Here is a tiny trained network, its code and every weight. The questions are about switching its units off for an input and a class, where a switched-off unit gives its printed mean instead of its output.

import numpy as np


def w(rows, s, z=0):
    codes = np.array(rows[::2]) - 128.0
    scale = np.full(codes.shape[1], s)
    scale[-1] = z or s
    return codes * scale


def norm(h):
    return h / np.sqrt((h * h).mean(-1, keepdims=True) + 1e-5)


def f(y):
    return y / 2 * (1 + np.tanh(0.7978845608 * (y + 0.044715 * y**3)))


def log_softmax(a):
    a = a - a.max(-1, keepdims=True)
    return a - np.log(np.exp(a).sum(-1, keepdims=True))


def net(x, mask):
    res = np.array(x, float).reshape(1, 8) / 4 @ E
    u = 0
    for l in range(2):
        y = f(norm(res) @ A[l][:, :-1].T + A[l][:, -1])
        res = res + np.where(mask[u : u + 9], y, B[l][:, -1]) @ B[l][:, :-1]
        u += 9
    return log_softmax(norm(res)[-1] @ U[:, :-1].T + U[:, -1])


A, B = {}, {}
E = w([
[127,130,126,138,118],'x0',
[129,129,131,125,128],'x1',
[136,126,113,117,123],'x2',
[126,135,137,139,125],'x3',
[185,156,226,53,54],'x4',
[255,55,149,136,202],'x5',
[43,35,189,100,60],'x6',
[132,129,126,132,130],'x7',
],0.0087)
A[0] = w([
[142,63,98,155,68,211],'0.n1',
[112,213,129,114,141,6],'0.n2',
[151,217,163,93,123,118],'0.n3',
[89,203,69,166,154,152],'0.n4',
[48,152,138,105,93,39],'0.n5',
[69,137,78,118,120,91],'0.n6',
[128,246,147,144,120,3],'0.n7',
[105,199,162,106,85,135],'0.n8',
[148,49,83,199,127,95],'0.n9',
],0.012,0.003)
B[0] = w([
[99,127,189,125,190,186],'0.n1',
[128,154,2,114,127,155],'0.n2',
[144,132,51,42,118,194],'0.n3',
[79,215,170,187,142,253],'0.n4',
[141,152,80,169,93,210],'0.n5',
[85,183,146,166,91,192],'0.n6',
[107,199,121,82,71,179],'0.n7',
[88,139,49,60,180,206],'0.n8',
[78,95,154,77,207,211],'0.n9',
],0.0095,0.0056)
A[1] = w([
[65,246,124,162,222,146],'1.n1',
[243,177,90,125,113,132],'1.n2',
[16,128,134,127,54,76],'1.n3',
[121,161,132,54,17,2],'1.n4',
[160,78,146,102,129,124],'1.n5',
[47,141,120,99,93,157],'1.n6',
[67,65,115,89,98,197],'1.n7',
[175,73,211,47,109,128],'1.n8',
[165,148,114,155,212,115],'1.n9',
],0.011,0.0047)
B[1] = w([
[220,124,162,209,90,255],'1.n1',
[125,124,161,38,188,175],'1.n2',
[189,31,91,144,85,199],'1.n3',
[99,66,72,70,173,166],'1.n4',
[99,208,143,142,91,153],'1.n5',
[174,9,120,127,76,200],'1.n6',
[83,78,192,160,115,184],'1.n7',
[49,199,134,153,129,200],'1.n8',
[163,86,132,94,182,172],'1.n9',
],0.011,0.009)
U = w([
[176,198,106,245,115,137],'0',
[113,53,147,170,51,249],'1',
[137,145,53,33,73,126],'2',
[76,3,85,90,75,45],'3',
[206,111,156,161,248,182],'4',
[44,52,192,150,215,109],'5',
[159,153,144,45,222,165],'6',
[53,143,226,131,92,150],'7',
],0.011,0.0017)

Each question gives the input, the list of numbers given to net, and the class t.
The units are the neurons (one row each of A and B). Each row of codes is followed by its name. A weight is (code - 128) times the scale printed after its matrix; where a second scale follows, it is the last column's (A, B and U).
mask holds one flag per neuron, layer by layer. A switched-off neuron (its flag False) gives its mean, the last column of its row in B, instead of its output. The means were averaged over made-up inputs and are rounded, as every weight is.
A unit's drop is (log p(t) with every unit on - log p(t) with that unit switched off) / (log p(t) with every unit on - log p(t) with every unit switched off).
The circuit of an input: a set's keep is (log p(t) with only the set's units on - log p(t) with every unit switched off) / (log p(t) with every unit on - log p(t) with every unit switched off). Starting from the 12 units with the biggest drops (on a tie, the unit counted first), units are removed one at a time, each time the one whose removal leaves the highest keep (on an exact tie, the one counted first), for as long as the keep stays at least 0.8.
units of the circuit, in order: the units of the circuit, biggest drop first
top k neurons: the k neurons with the biggest drops, biggest first
k most important neurons of layer l: the k neurons of layer l with the biggest drops, biggest first
drop when u is switched off: that unit's drop, to one decimal
input [0,5,0,3,3,-8,-6,5], class 2: units of the circuit, in order => (0.n3)
input [8,0,-7,1,3,7,-6,3], class 6: units of the circuit, in order => (1.n2; 1.n1; 0.n4)
input [5,6,-4,4,2,7,-4,-4], class 6: units of the circuit, in order => (1.n1; 1.n2; 0.n4)
input [-3,-5,-7,2,2,2,-5,0], class 6: units of the circuit, in order => (1.n2; 0.n3)
input [7,7,-2,5,1,8,7,-5], class 7: units of the circuit, in order => (1.n8; 1.n5)
input [5,-7,4,-6,-6,8,1,-1], class 5: units of the circuit, in order => (0.n9; 1.n3)
input [4,1,-3,-7,-1,3,6,5], class 5: 2 most important neurons of layer 0 => (0.n1; 0.n9)
input [-7,4,7,-6,-2,8,1,-3], class 5: 2 most important neurons of layer 1 => (1.n1; 1.n8)
input [5,0,-5,-4,8,1,-1,-7], class 6: top 2 neurons => (1.n2; 1.n3)
input [1,-8,6,8,1,-3,-7,-6], class 2: top 3 neurons => (0.n3; 0.n7; 0.n2)
input [3,-4,6,6,-4,-6,0,-4], class 0: top 2 neurons => (0.n4; 1.n1)
input [5,-4,-6,-7,6,3,0,-2], class 6: top 3 neurons => (1.n2; 0.n3; 0.n9)
input [-6,0,-2,-5,1,2,-7,-6], class 6: top 2 neurons => (1.n2; 0.n3)
input [4,2,-4,-7,4,-7,0,5], class 2: units of the circuit, in order => (0.n8)
input [7,0,0,-8,3,5,-7,-6], class 6: top 2 neurons => (1.n2; 1.n1)
input [4,5,-1,8,-3,6,2,5], class 5: top 3 neurons => (0.n4; 0.n9; 1.n1)
input [3,-7,7,7,3,7,3,3], class 7: 3 most important neurons of layer 1 => (1.n8; 1.n5; 1.n1)
input [-4,8,-4,6,1,7,3,8], class 7: 2 most important neurons of layer 0 => (0.n8; 0.n4)
input [2,0,7,1,1,1,4,-7], class 7: drop when 0.n2 is switched off => 0.1
input [-4,-1,-5,-2,7,5,3,6], class 7: units of the circuit, in order => (1.n8)
input [1,-1,-4,1,8,-1,-3,1], class 2: drop when 0.n3 is switched off => 0.1
input [0,4,3,-1,2,0,-7,3], class 2: drop when 0.n3 is switched off => 0.5
input [7,4,2,1,3,-7,-6,-2], class 2: drop when 0.n3 is switched off => 0.3
input [-4,-8,2,-1,1,6,1,-4], class 7: 4 most important neurons of layer 0 => (0.n8; 0.n4; 0.n2; 0.n5)
